Below are the code and all the weights of a small trained network. Each question names an input and a class and asks about switching units off, where a switched-off unit gives its printed mean instead of its output.

import numpy as np


def w(rows, s, z=0):
    codes = np.array(rows[::2]) - 128.0
    scale = np.full(codes.shape[1], s)
    scale[-1] = z or s
    return codes * scale


def f(y):
    return np.maximum(y, 0)


def log_softmax(a):
    a = a - a.max(-1, keepdims=True)
    return a - np.log(np.exp(a).sum(-1, keepdims=True))


def net(x, mask):
    res = np.array(x, float).reshape(1, 7) / 4 @ E
    y = f(res @ A[0][:, :-1].T + A[0][:, -1])
    res = res + np.where(mask, y, B[0][:, -1]) @ B[0][:, :-1]
    return log_softmax(res[-1] @ U[:, :-1].T + U[:, -1])


A, B = {}, {}
E = w([
[38,141,116,143,70,147,45,148,108,63],'x0',
[53,118,140,42,104,129,225,219,105,95],'x1',
[198,84,156,134,210,110,142,118,106,67],'x2',
[47,97,172,64,81,108,112,47,176,96],'x3',
[152,88,90,73,174,220,172,126,183,135],'x4',
[241,218,254,106,151,107,140,108,145,98],'x5',
[205,216,67,162,149,165,155,150,73,93],'x6',
],0.0096)
A[0] = w([
[139,151,163,157,185,145,72,71,98,47,252],'neuron 0',
[112,98,98,157,147,155,59,202,135,193,187],'neuron 1',
[121,72,81,119,122,242,155,144,82,193,230],'neuron 2',
[53,125,80,146,106,157,105,191,47,139,178],'neuron 3',
[124,86,143,132,212,101,116,127,128,168,131],'neuron 4',
[107,111,177,149,128,56,104,106,137,130,200],'neuron 5',
[168,124,108,198,210,107,61,82,153,124,227],'neuron 6',
[206,107,167,140,171,138,174,94,136,76,189],'neuron 7',
[126,135,177,221,144,154,51,144,145,114,164],'neuron 8',
[65,48,133,91,144,74,192,140,102,202,231],'neuron 9',
[129,122,115,138,196,167,88,173,46,40,216],'neuron 10',
[155,194,170,87,66,161,147,78,189,194,218],'neuron 11',
[102,85,185,98,149,88,98,245,141,162,221],'neuron 12',
[116,100,137,110,155,85,173,143,127,130,125],'neuron 13',
[76,77,51,91,83,139,107,208,65,161,171],'neuron 14',
[79,134,89,71,146,74,91,125,88,102,87],'neuron 15',
[102,105,123,159,101,51,77,127,116,119,144],'neuron 16',
[81,254,126,119,85,123,106,102,99,130,187],'neuron 17',
[76,109,48,194,118,234,94,199,77,106,166],'neuron 18',
[114,51,178,12,109,97,162,129,65,67,233],'neuron 19',
[125,140,131,114,153,109,78,182,52,40,146],'neuron 20',
[203,130,100,108,179,159,169,67,177,108,161],'neuron 21',
[159,103,133,166,122,113,63,128,91,154,168],'neuron 22',
],0.0092,0.0036)
B[0] = w([
[168,73,238,166,111,127,16,162,133,121,213],'neuron 0',
[104,126,63,109,110,99,125,14,135,115,197],'neuron 1',
[52,148,67,14,197,157,93,102,105,190,221],'neuron 2',
[79,152,48,138,62,176,137,67,78,15,230],'neuron 3',
[121,57,117,105,129,61,154,67,101,157,167],'neuron 4',
[154,167,197,180,104,65,94,123,152,135,186],'neuron 5',
[178,61,188,200,216,121,68,70,104,178,223],'neuron 6',
[126,53,172,69,205,199,120,163,98,166,218],'neuron 7',
[218,88,136,227,122,88,67,64,124,89,192],'neuron 8',
[97,212,113,50,154,100,183,79,84,160,223],'neuron 9',
[178,80,162,102,132,219,157,69,147,39,215],'neuron 10',
[122,203,44,157,174,137,124,200,180,225,221],'neuron 11',
[133,195,92,114,84,55,173,106,103,96,195],'neuron 12',
[135,180,185,68,133,119,177,99,155,138,163],'neuron 13',
[24,175,53,125,132,80,113,70,42,34,240],'neuron 14',
[98,144,109,139,139,83,113,177,118,32,173],'neuron 15',
[157,144,165,189,71,98,118,135,116,153,185],'neuron 16',
[147,183,173,218,89,165,81,180,107,76,210],'neuron 17',
[84,114,84,144,119,210,78,47,88,50,247],'neuron 18',
[100,191,195,74,200,72,152,218,212,73,238],'neuron 19',
[111,57,164,155,87,173,175,128,154,37,198],'neuron 20',
[77,62,158,115,209,173,102,180,84,165,215],'neuron 21',
[172,137,93,119,57,66,2,86,199,113,179],'neuron 22',
],0.0067,0.013)
U = w([
[82,138,55,110,94,161,136,103,90,115,94],'0',
[147,75,135,84,176,133,185,119,90,224,154],'1',
[193,82,135,184,92,59,54,47,132,201,95],'2',
[88,145,166,99,128,115,102,160,180,120,154],'3',
[146,255,111,179,69,165,133,162,127,159,175],'4',
[103,178,160,58,111,16,242,148,160,146,162],'5',
[180,82,181,127,110,160,152,121,100,89,120],'6',
[90,151,125,200,12,117,169,156,111,96,2],'7',
],0.0097,0.0032)

Each question gives the input, the list of numbers given to net, and the class t.
The units are the neurons (one row each of A and B). Each row of codes is followed by its name. A weight is (code - 128) times the scale printed after its matrix; where a second scale follows, it is the last column's (A, B and U).
mask holds one flag per neuron, in row order. A switched-off neuron (its flag False) gives its mean, the last column of its row in B, instead of its output. The means were averaged over made-up inputs and are rounded, as every weight is.
A unit's drop is (log p(t) with every unit on - log p(t) with that unit switched off) / (log p(t) with every unit on - log p(t) with every unit switched off).
The circuit of an input: a set's keep is (log p(t) with only the set's units on - log p(t) with every unit switched off) / (log p(t) with every unit on - log p(t) with every unit switched off). Starting from the 12 units with the biggest drops (on a tie, the unit counted first), units are removed one at a time, each time the one whose removal leaves the highest keep (on an exact tie, the one counted first), for as long as the keep stays at least 0.8.
units of the circuit, in order: the units of the circuit, biggest drop first
unit that matters most: the unit with the biggest drop
k most important neurons: the k neurons with the biggest drops, biggest first
drop of u: that unit's drop, to one decimal
input [-4,4,7,2,-6,7,-1], class 5: unit that matters most : neuron 19
input [-1,1,3,4,-7,-1,7], class 6: units of the circuit, in order : (neuron 14; neuron 11)
input [2,3,1,4,2,3,4], class 3: units of the circuit, in order : (neuron 19; neuron 3)
input [7,-1,8,-3,6,-1,-7], class 6: 2 most important neurons : (neuron 10; neuron 11)
input [7,-6,-5,-8,8,1,8], class 0: 2 most important neurons : (neuron 18; neuron 2)
input [1,7,5,1,-4,-2,6], class 7: units of the circuit, in order : (neuron 2; neuron 20)
input [1,-3,-1,-6,5,5,-5], class 2: units of the circuit, in order : (neuron 19; neuron 6)
input [4,3,-1,-1,-4,-1,3], class 7: 2 most important neurons : (neuron 2; neuron 17)
input [-5,-5,6,-8,7,8,5], class 1: 2 most important neurons : (neuron 7; neuron 21)
input [0,-6,6,-8,2,1,7], class 2: 3 most important neurons : (neuron 6; neuron 22; neuron 8)
input [4,7,3,3,-5,-1,1], class 7: 2 most important neurons : (neuron 3; neuron 20)
input [-5,-6,7,-8,1,-7,8], class 2: 2 most important neurons : (neuron 22; neuron 6)
input [4,-1,-1,6,-6,4,-4], class 2: 2 most important neurons : (neuron 3; neuron 8)
input [6,-8,3,0,8,-4,6], class 2: units of the circuit, in order : (neuron 6)
input [-7,0,7,3,3,-3,-6], class 5: 2 most important neurons : (neuron 19; neuron 9)
input [5,4,-8,8,2,7,-4], class 5: 2 most important neurons : (neuron 19; neuron 18)
input [7,-7,4,-4,-3,2,8], class 2: drop of neuron 6 : 0.1
input [6,1,0,4,-4,4,5], class 7: drop of neuron 6 : 0.2
input [6,-8,-7,3,8,7,3], class 2: drop of neuron 8 : 0.1
input [2,5,-2,-5,3,6,6], class 6: unit that matters most : neuron 10
